Below are the code and all the weights of a small trained network. Each question names an input and a class and asks about switching units off, where a switched-off unit gives its printed mean instead of its output.

import numpy as np


def w(rows, s, z=0):
    codes = np.array(rows[::2]) - 128.0
    scale = np.full(codes.shape[1], s)
    scale[-1] = z or s
    return codes * scale


def f(y):
    return y / 2 * (1 + np.tanh(0.7978845608 * (y + 0.044715 * y**3)))


def log_softmax(a):
    a = a - a.max(-1, keepdims=True)
    return a - np.log(np.exp(a).sum(-1, keepdims=True))


def net(x, mask):
    res = np.array(x, float).reshape(1, 8) / 4 @ E
    y = f(res @ A[0][:, :-1].T + A[0][:, -1])
    res = res + np.where(mask, y, B[0][:, -1]) @ B[0][:, :-1]
    return log_softmax(res[-1] @ U[:, :-1].T + U[:, -1])


A, B = {}, {}
E = w([
[81,181,98,151,84,173],'x0',
[124,125,133,129,131,130],'x1',
[181,149,163,135,133,207],'x2',
[125,125,130,129,128,130],'x3',
[129,230,180,147,132,87],'x4',
[109,167,89,76,222,148],'x5',
[93,143,159,1,84,138],'x6',
[127,128,126,127,130,128],'x7',
],0.0095)
A[0] = w([
[140,103,166,147,69,120,17],'n0',
[110,145,110,110,223,147,57],'n1',
[176,109,130,111,160,104,211],'n2',
[121,114,142,62,95,155,56],'n3',
[135,124,186,58,123,109,40],'n4',
[146,132,112,72,91,136,90],'n5',
[122,147,191,151,127,136,113],'n6',
[204,97,156,111,121,85,208],'n7',
[95,134,137,104,180,146,135],'n8',
[130,124,172,124,115,130,40],'n9',
[157,189,153,131,133,92,54],'n10',
[122,178,166,139,131,99,44],'n11',
[115,145,91,104,179,155,33],'n12',
[91,160,121,8,208,154,151],'n13',
[113,144,115,166,74,169,183],'n14',
[69,166,86,176,117,160,134],'n15',
[101,135,138,90,96,143,93],'n16',
[190,138,182,102,119,201,86],'n17',
[64,123,97,134,143,51,128],'n18',
[157,85,153,118,45,117,115],'n19',
[88,113,248,148,17,102,186],'n20',
[56,109,98,143,80,58,134],'n21',
[114,75,103,122,141,156,93],'n22',
[152,111,163,106,166,128,3],'n23',
[150,143,91,185,165,104,114],'n24',
[142,88,176,129,177,97,55],'n25',
[186,164,132,117,102,188,110],'n26',
[149,103,62,171,127,130,31],'n27',
[96,131,139,81,96,124,73],'n28',
[121,80,86,125,121,156,87],'n29',
[157,76,178,106,167,104,71],'n30',
[105,135,119,95,106,98,66],'n31',
[121,148,139,94,107,127,111],'n32',
[159,197,154,128,122,90,75],'n33',
[180,125,152,143,131,182,131],'n34',
[145,93,74,112,114,147,67],'n35',
[160,80,107,92,73,159,76],'n36',
[203,141,128,114,123,205,90],'n37',
[165,133,85,175,151,130,55],'n38',
[55,161,118,145,89,194,135],'n39',
[136,112,206,36,113,154,75],'n40',
[142,50,65,103,105,204,52],'n41',
[100,129,150,81,104,135,80],'n42',
[145,66,153,141,94,149,166],'n43',
[75,145,76,156,70,191,96],'n44',
],0.012,0.0061)
B[0] = w([
[143,196,82,185,75,97,143],'n0',
[109,194,87,183,85,140,169],'n1',
[157,137,148,58,96,226,186],'n2',
[133,97,138,193,113,119,163],'n3',
[163,114,145,171,89,129,163],'n4',
[112,111,161,187,115,137,153],'n5',
[98,114,109,117,206,58,147],'n6',
[124,165,115,50,64,220,200],'n7',
[111,155,110,140,123,141,161],'n8',
[147,147,118,172,118,68,123],'n9',
[82,138,189,128,133,62,149],'n10',
[89,143,176,118,147,32,144],'n11',
[117,200,79,185,113,80,147],'n12',
[77,151,91,133,126,165,247],'n13',
[123,131,116,97,110,176,173],'n14',
[207,113,179,82,82,167,169],'n15',
[182,90,176,212,101,162,154],'n16',
[146,87,91,133,210,72,174],'n17',
[200,52,80,94,180,96,177],'n18',
[90,181,47,143,126,138,179],'n19',
[72,174,79,124,158,169,232],'n20',
[141,92,99,88,185,98,182],'n21',
[116,169,175,117,141,67,154],'n22',
[197,156,103,166,88,55,126],'n23',
[127,70,163,197,40,225,176],'n24',
[207,184,130,134,75,121,147],'n25',
[170,87,93,95,176,111,162],'n26',
[88,129,148,210,98,116,151],'n27',
[179,88,129,214,84,148,157],'n28',
[106,167,202,136,139,75,153],'n29',
[223,195,159,79,64,99,158],'n30',
[174,80,128,176,150,100,141],'n31',
[150,59,181,151,103,124,149],'n32',
[69,114,190,99,138,28,159],'n33',
[97,46,80,121,173,75,169],'n34',
[95,152,192,153,141,71,144],'n35',
[119,158,158,157,158,119,161],'n36',
[153,64,67,115,187,36,169],'n37',
[109,108,156,190,67,172,156],'n38',
[182,124,142,62,110,124,177],'n39',
[161,92,128,199,112,158,196],'n40',
[71,203,216,127,156,2,185],'n41',
[166,92,142,218,102,152,156],'n42',
[91,162,115,103,150,125,184],'n43',
[219,167,135,57,81,137,167],'n44',
],0.0072,0.011)
U = w([
[161,80,194,247,91,147,84],'0',
[90,180,245,126,144,37,97],'1',
[121,131,141,102,133,154,252],'2',
[226,189,157,63,93,138,81],'3',
[87,202,43,161,125,140,49],'4',
[159,50,71,118,182,77,99],'5',
[91,117,164,94,140,176,221],'6',
],0.011,0.013)

Each question gives the input, the list of numbers given to net, and the class t.
The units are the neurons (one row each of A and B). Each row of codes is followed by its name. A weight is (code - 128) times the scale printed after its matrix; where a second scale follows, it is the last column's (A, B and U).
mask holds one flag per neuron, in row order. A switched-off neuron (its flag False) gives its mean, the last column of its row in B, instead of its output. The means were averaged over made-up inputs and are rounded, as every weight is.
A unit's drop is (log p(t) with every unit on - log p(t) with that unit switched off) / (log p(t) with every unit on - log p(t) with every unit switched off).
The circuit of an input: a set's keep is (log p(t) with only the set's units on - log p(t) with every unit switched off) / (log p(t) with every unit on - log p(t) with every unit switched off). Starting from the 12 units with the biggest drops (on a tie, the unit counted first), units are removed one at a time, each time the one whose removal leaves the highest keep (on an exact tie, the one counted first), for as long as the keep stays at least 0.8.
units of the circuit, in order: the units of the circuit, biggest drop first
unit that matters most: the unit with the biggest drop
top k neurons: the k neurons with the biggest drops, biggest first
input [2,0,8,-2,8,-8,-2,1], class 1: units of the circuit, in order => n33
input [-4,1,6,3,0,-1,-3,-7], class 5: units of the circuit, in order => n34, n37
input [7,-1,-2,6,-4,0,-2,8], class 3: units of the circuit, in order => n44, n15
input [-1,-8,6,-7,3,-8,-6,3], class 2: top 2 neurons => n13, n1
input [3,2,-1,0,-2,-8,4,8], class 4: top 2 neurons => n20, n19
input [2,1,1,0,5,2,-2,4], class 1: top 2 neurons => n7, n33
input [-7,-5,8,8,4,6,2,-8], class 5: units of the circuit, in order => n17, n37
input [8,-3,2,3,5,-7,4,-5], class 3: top 2 neurons => n44, n39
input [-2,5,6,4,3,1,-4,1], class 5: units of the circuit, in order => n34, n37, n17
input [-5,1,-1,4,-5,-7,-6,7], class 4: units of the circuit, in order => n19, n43, n7
input [-7,1,4,-1,-6,4,-6,-6], class 3: units of the circuit, in order => n30, n2
input [3,-5,8,0,2,-8,-6,-6], class 4: top 2 neurons => n20, n0
input [8,-2,-1,-1,1,6,-2,-8], class 3: units of the circuit, in order => n15, n44
input [-3,2,-8,4,-4,0,5,7], class 5: units of the circuit, in order => n18
input [-5,-7,4,1,7,2,7,-1], class 0: units of the circuit, in order => n40, n4, n42
input [-3,1,-2,3,-3,5,0,-5], class 4: units of the circuit, in order => n1, n13
input [3,-6,8,3,0,6,3,3], class 5: units of the circuit, in order => n37, n17
input [-3,0,4,-7,8,6,-4,-4], class 1: top 2 neurons => n33, n10
input [3,1,6,-3,2,-8,6,-4], class 4: units of the circuit, in order => n20, n19
input [-4,1,-3,7,4,2,-8,4], class 0: unit that matters most => n24
input [4,-3,-4,2,7,-6,-4,-8], class 1: top 3 neurons => n33, n11, n10
input [-6,-4,-6,4,2,-8,4,-5], class 4: top 3 neurons => n20, n19, n0
input [8,-5,4,6,5,-5,-3,-4], class 3: top 3 neurons => n44, n15, n39
input [-4,7,8,-1,-8,-7,6,-6], class 1: top 2 neurons => n41, n36
input [-5,-7,-7,2,7,8,-2,-4], class 4: top 2 neurons => n1, n13
